Below is a small trained network, with its code and all its weights. Each question gives an input and a class and asks what happens when units are switched off, that is, made to give their printed mean instead of their output.

import numpy as np


def w(rows, s, z=0):
    codes = np.array(rows[::2]) - 128.0
    scale = np.full(codes.shape[1], s)
    scale[-1] = z or s
    return codes * scale


def f(y):
    return np.maximum(y, 0)


def log_softmax(a):
    a = a - a.max(-1, keepdims=True)
    return a - np.log(np.exp(a).sum(-1, keepdims=True))


def net(x, mask):
    res = np.array(x, float).reshape(1, 7) / 4 @ E
    y = f(res @ A[0][:, :-1].T + A[0][:, -1])
    res = res + np.where(mask, y, B[0][:, -1]) @ B[0][:, :-1]
    return log_softmax(res[-1] @ U[:, :-1].T + U[:, -1])


A, B = {}, {}
E = w([
[1,140,179],'x0',
[128,127,127],'x1',
[129,130,126],'x2',
[126,131,131],'x3',
[89,68,21],'x4',
[128,127,127],'x5',
[97,226,84],'x6',
],0.0069)
A[0] = w([
[35,119,134,58],'n0',
[124,178,53,139],'n1',
[101,177,66,105],'n2',
[125,57,151,44],'n3',
[47,145,143,84],'n4',
[158,174,196,19],'n5',
[62,85,163,92],'n6',
[197,140,48,104],'n7',
[123,75,148,62],'n8',
[58,79,79,99],'n9',
[103,219,58,36],'n10',
[91,110,143,72],'n11',
[130,191,121,80],'n12',
[56,104,130,103],'n13',
[127,76,149,48],'n14',
[100,101,2,40],'n15',
[133,54,126,152],'n16',
[131,127,132,95],'n17',
[194,134,108,2],'n18',
[126,118,124,71],'n19',
],0.014,0.0053)
B[0] = w([
[202,119,86,220],'n0',
[73,84,113,225],'n1',
[83,71,111,206],'n2',
[163,38,191,162],'n3',
[166,149,74,221],'n4',
[131,201,225,179],'n5',
[167,148,73,210],'n6',
[190,163,38,241],'n7',
[142,64,170,153],'n8',
[99,197,196,227],'n9',
[153,21,181,206],'n10',
[157,126,112,157],'n11',
[115,67,143,165],'n12',
[162,126,75,211],'n13',
[148,63,168,149],'n14',
[169,212,251,254],'n15',
[36,97,100,211],'n16',
[129,129,124,128],'n17',
[239,140,92,162],'n18',
[131,133,132,128],'n19',
],0.024,0.0058)
U = w([
[170,103,176,253],'0',
[236,106,140,63],'1',
[182,145,254,94],'2',
[174,7,206,64],'3',
],0.0088,0.013)

Each question gives the input, the list of numbers given to net, and the class t.
The units are the neurons (one row each of A and B). Each row of codes is followed by its name. A weight is (code - 128) times the scale printed after its matrix; where a second scale follows, it is the last column's (A, B and U).
mask holds one flag per neuron, in row order. A switched-off neuron (its flag False) gives its mean, the last column of its row in B, instead of its output. The means were averaged over made-up inputs and are rounded, as every weight is.
A unit's drop is (log p(t) with every unit on - log p(t) with that unit switched off) / (log p(t) with every unit on - log p(t) with every unit switched off).
The circuit of an input: a set's keep is (log p(t) with only the set's units on - log p(t) with every unit switched off) / (log p(t) with every unit on - log p(t) with every unit switched off). Starting from the 12 units with the biggest drops (on a tie, the unit counted first), units are removed one at a time, each time the one whose removal leaves the highest keep (on an exact tie, the one counted first), for as long as the keep stays at least 0.8.
circuit, biggest first: the units of the circuit, biggest drop first
unit that matters most: the unit with the biggest drop
k most important neurons: the k neurons with the biggest drops, biggest first
drop when u is switched off: that unit's drop, to one decimal
input [7,3,-2,-3,6,3,5], class 1: circuit, biggest first -> [n0]
input [4,5,7,3,2,-4,5], class 3: 3 most important neurons -> [n10; n7; n2]
input [7,3,4,-2,7,3,-1], class 1: 3 most important neurons -> [n0; n13; n6]
input [6,-5,5,6,-5,4,-3], class 1: circuit, biggest first -> [n6; n9; n4]
input [6,2,-2,-3,1,-5,2], class 1: circuit, biggest first -> [n0; n4]
input [-5,-1,-3,-4,7,-7,8], class 3: 2 most important neurons -> [n10; n1]
input [7,-8,4,2,8,0,6], class 2: 3 most important neurons -> [n15; n9; n7]
input [-1,-1,7,-4,-6,3,-7], class 3: circuit, biggest first -> [n15; n7]
input [-1,6,-3,1,6,-2,-7], class 3: 4 most important neurons -> [n3; n16; n8; n14]
input [-6,7,-4,6,5,5,-8], class 3: 2 most important neurons -> [n3; n16]
input [7,-3,-4,8,-4,0,7], class 1: circuit, biggest first -> [n4; n0]
input [4,7,-7,-7,5,-2,6], class 3: 4 most important neurons -> [n10; n2; n1; n7]
input [-1,3,0,-8,-7,-2,-4], class 2: 2 most important neurons -> [n5; n7]
input [3,-1,-3,2,5,-4,-1], class 2: 3 most important neurons -> [n9; n15; n7]
input [-3,0,1,4,-6,-5,-2], class 2: unit that matters most -> n5
input [7,-4,-4,-8,-2,4,6], class 1: 2 most important neurons -> [n4; n0]
input [8,-5,8,3,-1,4,-7], class 1: 2 most important neurons -> [n6; n0]
input [6,-1,7,-1,3,-2,1], class 1: drop when n4 is switched off -> 0.2
input [-2,-1,-8,-7,-3,7,8], class 3: drop when n10 is switched off -> 0.2
input [-1,1,5,3,4,1,-2], class 2: drop when n1 is switched off -> 0.1
input [-1,4,8,6,3,4,5], class 3: drop when n1 is switched off -> 0.2
input [-1,2,8,-7,1,-1,3], class 3: unit that matters most -> n9
